83	78	145	82	78	145	86	93	154  j991
119	27	88	64	147	92	103	123	23  j786
96	77	111	82	78	145	139	158	183  j988
asked: 83	78	145	82	78	145	86	93	154
j991
asked: 96	77	111	82	78	145	139	158	183
j988
then: 88	64
147	92	103
then: 96	77	111	82	78
145	139	158
then: 83	78	145	82	78
145	86	93

52	137	36	151	179	108 : j225
52	137	36	139	144	98 : j853
112	107	61	150	174	106 : j909
60	133	38	141	150	98 : j397
139	93	73	152	184	109 : j964
100	113	54	149	169	103 : j179
78	124	46	145	159	101 : j349
68	124	46	143	155	100 : j394
122	46	82	152	187	111 : j416
166	78	91	150	187	112 : j177
88	119	50	147	164	102 : j736
then: 93	73
152	184	109
asked: 78	124	46	145	159	101
j349
asked: 68	124	46	143	155	100
j394
asked: 52	137	36	139	144	98
j853

78	74	117	91	139	90	94	78	63	146	93	98	98	108	81	86	139	112	66	92	65	138 : j577
128	123	103	83	90	84	102	108	129	79	115	106	103	92	102	95	71	103	110	104	138	72 : j243
134	127	101	77	86	75	105	114	134	82	114	116	89	81	103	93	66	104	97	98	160	33 : j85
131	110	77	114	65	110	113	125	132	66	63	134	75	45	160	131	97	65	89	155	126	78 : j108
130	121	119	63	113	59	107	94	117	112	121	105	110	76	95	71	86	91	63	117	123	88 : j850
134	127	101	77	86	75	105	114	134	82	114	116	89	81	103	93	66	104	97	96	141	73 : j769
74	71	115	101	114	113	107	93	80	87	84	73	114	136	101	102	117	128	147	113	97	96 : j656
108	101	109	92	119	87	106	108	94	131	96	118	87	80	84	92	64	50	61	97	138	68 : j83
104	88	110	131	60	73	165	20	28	149	130	11	174	171	24	24	122	140	97	82	47	119 : j219
65	63	139	82	174	84	93	68	92	129	115	106	103	79	60	73	165	129	63	90	53	158 : j455
108	101	109	92	119	87	106	108	94	131	96	118	87	80	104	93	126	91	61	118	96	121 : j64
then: 115	106	103	79	60	73	165
129	63	90
then: 129	79	115	106	103	92
102	95	71
then: 63	146	93	98	98	108	81
86	139	112
then: 106	108	94	131	96	118	87	80	104	93	126
91	61	118
then: 88	110	131	60	73	165	20	28
149	130	11
asked: 134	127	101	77	86	75	105	114	134	82	114	116	89	81	103	93	66	104	97	98	160	33
j85
then: 24	122	140
97	82	47

90	125	134	129	22	136	138	76	134	128	92	61	124	121	138	118	83 = j173
115	88	119	117	68	122	58	48	114	89	84	88	131	61	73	53	107 = j91
89	119	86	149	81	147	95	86	138	109	99	104	119	91	81	87	130 = j749
86	91	138	95	86	109	91	147	149	99	104	86	81	119	84	126	121 = j319
86	91	77	139	46	121	115	88	120	117	92	77	111	89	84	126	121 = j680
then: 68	122	58	48	114	89	84	88	131	61
73	53	107
then: 91	147	149	99
104	86	81
then: 86	149	81	147	95	86	138	109	99	104	119	91
81	87	130
then: 92	77	111	89
84	126	121
then: 88	119	117
68	122	58
then: 46	121	115	88	120	117	92	77	111
89	84	126

67	60	124	64	58	122	63	126	121	61	58	63	128	109	59	62	3	72	78	111	60	98	128 : j70
151	100	123	98	66	125	98	121	101	120	65	163	115	128	66	62	3	172	25	114	69	4	115 : j617
74	64	129	74	69	63	61	126	122	121	58	69	139	129	75	65	106	99	85	139	69	119	126 : j751
then: 122	63	126	121	61	58
63	128	109
asked: 151	100	123	98	66	125	98	121	101	120	65	163	115	128	66	62	3	172	25	114	69	4	115
j617
then: 123	98	66	125	98	121	101	120	65	163	115
128	66	62
then: 74	64	129
74	69	63
then: 66	62	3
172	25	114

83	23	146	82	125  j599
79	79	72	114	80  j997
131	108	76	118	96  j732
117	106	94	65	84  j352
117	106	94	52	183  j452
asked: 83	23	146	82	125
j599
asked: 117	106	94	65	84
j352
asked: 131	108	76	118	96
j732

52	14	83	102	53	109	118	90	54	77	57	114	56	30	53	53	109	116	106	73	25	131	67 -> j153
42	98	130	110	116	80	72	59	22	97	110	121	139	90	101	116	34	110	114	117	110	131	137 -> j801
65	32	93	106	65	117	131	96	70	82	67	125	69	44	64	65	123	126	113	80	42	149	78 -> j784
99	172	134	110	148	84	77	74	79	118	141	121	156	155	140	148	44	112	114	132	168	132	146 -> j400
39	55	115	112	87	98	102	69	29	87	85	132	105	58	77	87	70	126	119	98	69	156	109 -> j227
129	148	101	94	123	82	68	104	126	114	122	77	115	141	126	123	73	74	88	111	139	54	110 -> j789
100	161	113	96	136	71	53	79	83	114	132	82	140	147	132	136	41	77	91	122	155	64	130 -> j560
127	175	120	101	143	87	79	97	119	119	139	95	144	159	141	143	74	91	99	126	167	85	134 -> j921
124	84	96	106	87	130	148	125	139	98	90	120	80	90	92	87	160	125	110	91	83	140	84 -> j375
75	19	89	108	56	129	149	108	87	80	60	129	59	34	57	56	151	133	115	75	30	157	70 -> j335
then: 141	121	156	155	140	148	44	112
114	132	168
then: 74	79	118	141	121	156	155	140
148	44	112

123	165	69	80	126	125	29	145	54	75 = j125
111	122	92	97	113	112	81	120	88	94 = j611
96	97	114	113	98	97	104	112	102	113 = j891
66	137	130	105	104	103	78	124	85	103 = j67
154	133	46	56	155	157	96	100	103	52 = j689
108	70	108	106	109	110	151	83	135	106 = j457
66	130	137	137	69	66	37	157	53	135 = j71
then: 70	108
106	109	110
then: 130	105	104	103	78
124	85	103
then: 66	130	137
137	69	66
then: 123	165
69	80	126
then: 137	69
66	37	157
then: 113	98
97	104	112
then: 92	97
113	112	81

178	88	65	87	86	129	162	40	124	87	81	89	132	119	106	100	68	77	117	112	107	58	115	65	125	117	76	77	20	149	33	101	78	63	123	93	116	55	43	65	75	67	102	70	112 : j424
100	103	93	109	101	103	103	109	105	89	97	96	116	98	98	106	96	102	106	80	102	96	110	109	92	108	118	99	104	104	92	113	94	85	93	101	99	93	102	103	99	92	111	117	103 : j566
99	127	115	86	89	94	79	40	124	87	81	89	132	119	106	100	68	77	117	112	107	58	115	65	125	117	76	77	20	149	33	101	78	63	123	93	116	55	43	65	75	75	98	76	110 : j625
67	111	111	86	99	99	105	112	89	90	95	95	110	118	101	94	103	89	105	94	93	91	91	95	92	110	96	101	106	118	98	115	86	112	97	113	122	105	107	111	94	110	100	131	115 : j693
86	109	115	94	74	76	102	80	109	110	73	106	122	110	80	88	103	79	107	69	100	112	95	105	108	117	108	107	73	94	103	114	108	110	91	114	117	90	82	109	99	93	91	97	111 : j548
111	105	105	91	77	96	103	87	103	104	110	101	127	108	106	89	94	79	109	81	102	97	99	95	111	119	99	97	59	103	84	110	100	97	98	110	114	83	73	101	93	85	94	89	110 : j317
111	91	93	115	99	83	101	76	120	93	103	80	105	116	102	78	93	10	106	67	98	83	135	113	108	68	129	83	36	126	60	97	120	36	98	40	131	59	36	80	89	94	112	74	102 : j454
104	97	109	109	96	101	103	106	127	103	104	110	87	108	96	80	97	79	119	95	116	89	100	108	114	114	117	85	101	127	108	96	92	113	113	90	125	105	98	87	108	102	95	99	106 : j737
then: 110	87	108	96	80	97	79	119	95	116	89	100
108	114	114
then: 101	127	108	106	89	94	79
109	81	102
then: 80	105	116	102
78	93	10
then: 101	103	106	127	103	104	110	87	108	96
80	97	79
then: 105	105
91	77	96
then: 96	102	106	80	102	96	110	109	92	108	118	99
104	104	92

124	172	95	115	86	101	92	135 = j833
72	95	107	54	155	108	169	99 = j56
78	101	108	90	163	92	125	101 = j230
95	117	86	125	127	127	59	106 = j912
97	138	70	105	107	83	86	109 = j757
93	108	111	135	127	123	104	102 = j483
101	147	106	88	120	105	124	105 = j738
98	105	113	128	106	113	50	112 = j216
85	115	75	77	138	96	110	60 = j685
85	115	75	77	124	95	89	97 = j427
95	172	124	123	100	111	105	101 = j522
then: 124	172	95
115	86	101
then: 108	90	163
92	125	101
then: 95	115	86
101	92	135
then: 98	105	113	128
106	113	50
then: 70	105
107	83	86

153	86	45	165	138	33	173	36	49	177	145	175  j291
165	138	153	190	45	49	173	36	49	177	145	145  j484
153	190	45	165	138	33	173	36	49	177	145	145  j87
asked: 165	138	153	190	45	49	173	36	49	177	145	145
j484
asked: 153	190	45	165	138	33	173	36	49	177	145	145
j87
then: 190	45	165	138
33	173	36
then: 153	190	45	165	138
33	173	36

